Below are the code and all the weights of a small trained network. Each question names an input and a class and asks about switching units off, where a switched-off unit gives its printed mean instead of its output.

import numpy as np


def w(rows, s, z=0):
    codes = np.array(rows[::2]) - 128.0
    scale = np.full(codes.shape[1], s)
    scale[-1] = z or s
    return codes * scale


def f(y):
    return y / 2 * (1 + np.tanh(0.7978845608 * (y + 0.044715 * y**3)))


def log_softmax(a):
    a = a - a.max(-1, keepdims=True)
    return a - np.log(np.exp(a).sum(-1, keepdims=True))


def net(x, mask):
    res = np.array(x, float).reshape(1, 3) / 4 @ E
    y = f(res @ A[0][:, :-1].T + A[0][:, -1])
    res = res + np.where(mask, y, B[0][:, -1]) @ B[0][:, :-1]
    return log_softmax(res[-1] @ U[:, :-1].T + U[:, -1])


A, B = {}, {}
E = w([
[78,136,144,159,219,150,224],'x0',
[170,65,82,1,131,141,143],'x1',
[179,188,32,107,159,71,138],'x2',
],0.0089)
A[0] = w([
[138,137,87,105,191,115,182,133],'n0',
[40,121,193,167,125,159,135,176],'n1',
[122,193,111,254,139,72,124,180],'n2',
[142,140,162,163,60,107,66,164],'n3',
[1,123,197,173,133,166,146,151],'n4',
[120,202,120,200,132,72,115,153],'n5',
[136,143,83,105,203,118,191,120],'n6',
[29,122,187,169,133,163,139,158],'n7',
[64,90,235,146,109,175,124,253],'n8',
[197,101,91,30,104,120,103,201],'n9',
],0.0099,0.0054)
B[0] = w([
[102,187,77,143,146,118,124,184],'n0',
[149,97,190,143,196,120,160,214],'n1',
[194,118,194,181,79,173,111,224],'n2',
[209,168,90,150,135,137,71,193],'n3',
[129,55,204,101,210,109,214,229],'n4',
[183,115,178,153,76,141,115,192],'n5',
[97,199,79,150,152,123,127,190],'n6',
[142,73,196,121,197,115,186,212],'n7',
[236,118,155,147,170,106,114,253],'n8',
[120,57,71,2,88,119,142,254],'n9',
],0.01,0.0099)
U = w([
[150,200,121,191,119,135,79,253],'0',
[6,173,70,104,177,101,161,131],'1',
[69,119,155,131,98,140,124,10],'2',
[131,72,91,68,23,130,108,169],'3',
[112,137,171,172,102,141,164,5],'4',
[145,48,195,131,177,123,161,124],'5',
],0.011,0.0045)

Each question gives the input, the list of numbers given to net, and the class t.
The units are the neurons (one row each of A and B). Each row of codes is followed by its name. A weight is (code - 128) times the scale printed after its matrix; where a second scale follows, it is the last column's (A, B and U).
mask holds one flag per neuron, in row order. A switched-off neuron (its flag False) gives its mean, the last column of its row in B, instead of its output. The means were averaged over made-up inputs and are rounded, as every weight is.
A unit's drop is (log p(t) with every unit on - log p(t) with that unit switched off) / (log p(t) with every unit on - log p(t) with every unit switched off).
The circuit of an input: a set's keep is (log p(t) with only the set's units on - log p(t) with every unit switched off) / (log p(t) with every unit on - log p(t) with every unit switched off). Starting from all 10 units, units are removed one at a time, each time the one whose removal leaves the highest keep (on an exact tie, the one counted first), for as long as the keep stays at least 0.8.
circuit, biggest first: the units of the circuit, biggest drop first
top k neurons: the k neurons with the biggest drops, biggest first
drop of u: that unit's drop, to one decimal
input [-3,4,8], class 3: circuit, biggest first => (n9)
input [4,0,3], class 0: circuit, biggest first => (n9 n4)
input [-8,-5,3], class 0: top 2 neurons => (n3 n9)
input [-4,0,-3], class 3: top 3 neurons => (n4 n7 n1)
input [-3,-3,1], class 0: top 2 neurons => (n9 n4)
input [3,-6,5], class 4: top 2 neurons => (n3 n8)
input [-8,1,-7], class 3: drop of n4 => 0.3
input [0,5,8], class 1: drop of n6 => 0.2
input [4,2,0], class 1: drop of n2 => 0.2
input [-2,-1,1], class 3: drop of n7 => 0.1
